Below are the code and all the weights of a small trained network. Each question names an input and a class and asks about switching units off, where a switched-off unit gives its printed mean instead of its output.

import numpy as np


def w(rows, s, z=0):
    codes = np.array(rows[::2]) - 128.0
    scale = np.full(codes.shape[1], s)
    scale[-1] = z or s
    return codes * scale


def f(y):
    return y / 2 * (1 + np.tanh(0.7978845608 * (y + 0.044715 * y**3)))


def log_softmax(a):
    a = a - a.max(-1, keepdims=True)
    return a - np.log(np.exp(a).sum(-1, keepdims=True))


def net(x, mask):
    res = np.array(x, float).reshape(1, 6) / 4 @ E
    y = f(res @ A[0][:, :-1].T + A[0][:, -1])
    res = res + np.where(mask, y, B[0][:, -1]) @ B[0][:, :-1]
    return log_softmax(res[-1] @ U[:, :-1].T + U[:, -1])


A, B = {}, {}
E = w([
[128,128,127,127],'x0',
[149,15,111,113],'x1',
[78,111,68,229],'x2',
[129,128,130,128],'x3',
[128,129,126,128],'x4',
[4,108,161,90],'x5',
],0.017)
A[0] = w([
[61,195,158,113,169],'N0',
[151,250,117,157,254],'N1',
[27,90,83,194,26],'N2',
[84,119,60,225,251],'N3',
[178,110,89,137,66],'N4',
[90,149,163,136,44],'N5',
[63,57,135,104,74],'N6',
[51,111,144,88,222],'N7',
[207,90,109,128,192],'N8',
],0.015,0.0046)
B[0] = w([
[66,137,150,88,208],'N0',
[165,170,143,185,250],'N1',
[147,184,34,72,231],'N2',
[91,140,7,182,250],'N3',
[101,88,104,137,166],'N4',
[102,95,127,93,155],'N5',
[211,155,181,108,198],'N6',
[135,126,225,103,207],'N7',
[120,93,72,72,197],'N8',
],0.015,0.022)
U = w([
[231,229,103,118,254],'0',
[143,150,105,255,70],'1',
[146,31,109,84,136],'2',
[53,46,69,147,72],'3',
[33,135,190,132,155],'4',
[22,176,104,101,67],'5',
[223,88,200,117,22],'6',
],0.013,0.0065)

Each question gives the input, the list of numbers given to net, and the class t.
The units are the neurons (one row each of A and B). Each row of codes is followed by its name. A weight is (code - 128) times the scale printed after its matrix; where a second scale follows, it is the last column's (A, B and U).
mask holds one flag per neuron, in row order. A switched-off neuron (its flag False) gives its mean, the last column of its row in B, instead of its output. The means were averaged over made-up inputs and are rounded, as every weight is.
A unit's drop is (log p(t) with every unit on - log p(t) with that unit switched off) / (log p(t) with every unit on - log p(t) with every unit switched off).
The circuit of an input: a set's keep is (log p(t) with only the set's units on - log p(t) with every unit switched off) / (log p(t) with every unit on - log p(t) with every unit switched off). Starting from all 9 units, units are removed one at a time, each time the one whose removal leaves the highest keep (on an exact tie, the one counted first), for as long as the keep stays at least 0.8.
circuit, biggest first: the units of the circuit, biggest drop first
unit that matters most: the unit with the biggest drop
top k neurons: the k neurons with the biggest drops, biggest first
drop when u is switched off: that unit's drop, to one decimal
input [1,-7,1,8,2,-1], class 1: unit that matters most -> N2
input [2,-5,1,-3,6,-6], class 1: circuit, biggest first -> N2, N6
input [5,3,0,-4,8,4], class 6: circuit, biggest first -> N3, N7
input [-7,1,-6,5,-3,8], class 6: circuit, biggest first -> N6, N7
input [6,4,4,-8,-5,1], class 0: top 3 neurons -> N2, N6, N0
input [-1,8,7,0,-3,4], class 0: top 2 neurons -> N6, N2
input [6,0,7,7,6,-7], class 1: top 2 neurons -> N1, N0
input [5,0,-7,-8,-6,7], class 4: top 2 neurons -> N0, N1
input [-4,3,-6,-6,-2,-1], class 2: top 2 neurons -> N1, N3
input [8,6,-5,-5,-8,1], class 6: top 3 neurons -> N3, N2, N6
input [2,0,8,0,1,-6], class 1: top 2 neurons -> N0, N1
input [0,-8,0,4,-2,5], class 4: top 2 neurons -> N3, N7
input [6,6,7,-4,5,2], class 0: drop when N6 is switched off -> 0.4
input [-5,2,5,5,-4,-7], class 3: unit that matters most -> N8
input [7,8,-3,-7,8,-6], class 2: drop when N3 is switched off -> 0.2
input [1,6,-5,4,0,-8], class 2: drop when N4 is switched off -> 0.0
